Here is a tiny trained network, its code and every weight. The questions are about switching its units off for an input and a target symbol, where a switched-off unit gives its printed mean instead of its output.

import numpy as np


def w(rows, s, z=0):
    codes = np.array(rows[::2]) - 128.0
    scale = np.full(codes.shape[1], s)
    scale[-1] = z or s
    return codes * scale


def f(y):
    return np.maximum(y, 0)


def softmax(a):
    e = np.exp(a - a.max(-1, keepdims=True))
    return e / e.sum(-1, keepdims=True)


def log_softmax(a):
    a = a - a.max(-1, keepdims=True)
    return a - np.log(np.exp(a).sum(-1, keepdims=True))


def net(x, mask):
    ids = ['ΘΛΦαζηξτ'.index(c) for c in x.split()]
    T = len(ids)
    res = E[ids] + P[:T]
    q, k, v = (res @ M[0].T for M in (Q, K, V))
    z = softmax(np.where(np.tri(T) > 0, q @ k.T / 4**0.5, -1e9)) @ v
    res = res + np.where(mask[0], z, O[0][:, -1]) @ O[0][:, :-1]
    y = f(res @ A[0][:, :-1].T + A[0][:, -1])
    res = res + np.where(mask[1:17], y, B[0][:, -1]) @ B[0][:, :-1]
    return log_softmax(res[-1] @ U[:, :-1].T + U[:, -1])


Q, K, V, O, A, B = {}, {}, {}, {}, {}, {}
E = w([
[107,183,154,141,109],'Θ',
[102,229,174,160,96],'Λ',
[162,3,117,80,97],'Φ',
[124,144,145,129,96],'α',
[125,154,182,75,175],'ζ',
[68,53,142,80,100],'η',
[26,221,188,129,102],'ξ',
[83,128,157,106,101],'τ',
],0.014)
P = w([
[112,101,150,221,150],'0',
[104,141,112,107,141],'1',
[215,195,123,5,84],'2',
[185,80,209,143,132],'3',
[83,132,110,88,114],'4',
[234,168,66,50,78],'5',
],0.016)
Q[0] = w([
[105,61,220,162,106],'h1',
[167,130,54,58,90],'h1',
[155,81,247,133,142],'h1',
[42,65,26,156,229],'h1',
],0.011)
K[0] = w([
[85,81,4,219,134],'h1',
[148,68,220,97,88],'h1',
[112,148,48,232,150],'h1',
[153,158,54,26,93],'h1',
],0.012)
V[0] = w([
[146,191,148,188,86],'h1',
[112,8,97,131,114],'h1',
[206,92,89,203,83],'h1',
[109,186,184,151,204],'h1',
],0.015)
O[0] = w([
[162,44,31,203,151,161],'h1',
[136,145,253,100,12,253],'h1',
[213,173,100,208,1,142],'h1',
[107,88,82,114,157,177],'h1',
],0.012,0.0055)
A[0] = w([
[196,57,137,85,110,169],'n1',
[66,141,161,29,32,102],'n2',
[74,194,123,27,211,145],'n3',
[190,96,167,159,121,54],'n4',
[94,56,228,170,255,151],'n5',
[235,157,122,107,117,179],'n6',
[89,100,223,245,79,41],'n7',
[183,158,36,124,116,52],'n8',
[66,133,125,47,133,164],'n9',
[143,111,138,207,138,34],'n10',
[121,152,5,65,103,38],'n11',
[205,32,92,39,110,127],'n12',
[57,151,62,44,134,69],'n13',
[210,205,121,11,152,136],'n14',
[52,216,163,133,134,11],'n15',
[64,80,71,117,172,171],'n16',
],0.0085,0.012)
B[0] = w([
[101,134,120,179,141,183],'n1',
[153,188,103,155,181,255],'n2',
[174,99,139,163,161,181],'n3',
[156,85,67,107,98,149],'n4',
[80,154,76,35,29,178],'n5',
[95,58,114,104,109,192],'n6',
[131,69,97,124,196,189],'n7',
[139,174,194,59,99,148],'n8',
[112,52,165,140,159,179],'n9',
[202,107,105,65,171,134],'n10',
[146,2,189,86,51,152],'n11',
[115,206,135,148,156,173],'n12',
[160,63,53,247,171,158],'n13',
[64,109,80,143,172,186],'n14',
[146,14,80,191,74,148],'n15',
[196,187,209,140,122,198],'n16',
],0.009,0.024)
U = w([
[174,88,189,22,107,201],'Θ',
[226,103,230,157,78,76],'Λ',
[208,203,94,224,136,108],'Φ',
[84,32,167,118,33,171],'α',
[144,57,80,206,130,2],'ζ',
[172,182,254,181,133,221],'η',
[254,162,150,132,174,34],'ξ',
[133,145,36,92,185,174],'τ',
],0.0083,0.007)

Each question gives the input, a string of symbols that net reads in full, and the target symbol t.
The units are the heads (4 rows each of Q, K, V and O) and the neurons (one row each of A and B). Each row of codes is followed by its name. A weight is (code - 128) times the scale printed after its matrix; where a second scale follows, it is the last column's (O, A, B and U).
mask holds one flag per unit, heads first, then neurons. A switched-off unit (its flag False) gives its mean, the last column of its rows in O or B, instead of its output. The means were averaged over made-up inputs and are rounded, as every weight is.
A unit's drop is (log p(t) with every unit on - log p(t) with that unit switched off) / (log p(t) with every unit on - log p(t) with every unit switched off).
The circuit of an input: a set's keep is (log p(t) with only the set's units on - log p(t) with every unit switched off) / (log p(t) with every unit on - log p(t) with every unit switched off). Starting from the 12 units with the biggest drops (on a tie, the unit counted first), units are removed one at a time, each time the one whose removal leaves the highest keep (on an exact tie, the one counted first), for as long as the keep stays at least 0.8.
circuit, biggest first: the units of the circuit, biggest drop first
unit that matters most: the unit with the biggest drop
top k neurons: the k neurons with the biggest drops, biggest first
input ξ ξ ξ ξ, target τ: circuit, biggest first => h1
input Φ η α Λ η ξ, target Λ: top 4 neurons => n11, n16, n2, n8
input ζ Θ Φ, target ζ: circuit, biggest first => h1, n13, n11
input α ξ Θ, target α: circuit, biggest first => h1, n2, n6
input τ τ Θ τ ξ τ, target τ: circuit, biggest first => n16, n14
input α α α ξ τ τ, target ξ: circuit, biggest first => n16, h1, n3
input ζ Φ η, target ζ: circuit, biggest first => h1, n13, n11
input τ τ Φ τ, target α: circuit, biggest first => n2, n16
input ξ Θ ξ η, target τ: top 2 neurons => n5, n12
input ζ ζ τ Φ, target Θ: circuit, biggest first => n5, h1, n16, n14
input ξ η ξ, target ξ: circuit, biggest first => n16, h1, n3
input Φ Φ η Λ, target Λ: circuit, biggest first => h1, n4
input Λ τ Θ, target Λ: top 2 neurons => n11, n16
input ζ ξ ξ η ξ, target ζ: top 4 neurons => n13, n3, n9, n2
input Θ ζ ξ η τ Λ, target η: top 3 neurons => n2, n5, n13
input ζ Φ Λ ξ, target Θ: unit that matters most => n5
input Λ τ Φ ξ ξ η, target ξ: top 3 neurons => n16, n12, n13
input ζ τ Φ τ τ, target η: top 2 neurons => n6, n7
input τ η τ Φ, target α: top 2 neurons => n2, n16
input ζ τ ξ α, target Θ: top 2 neurons => n5, n2
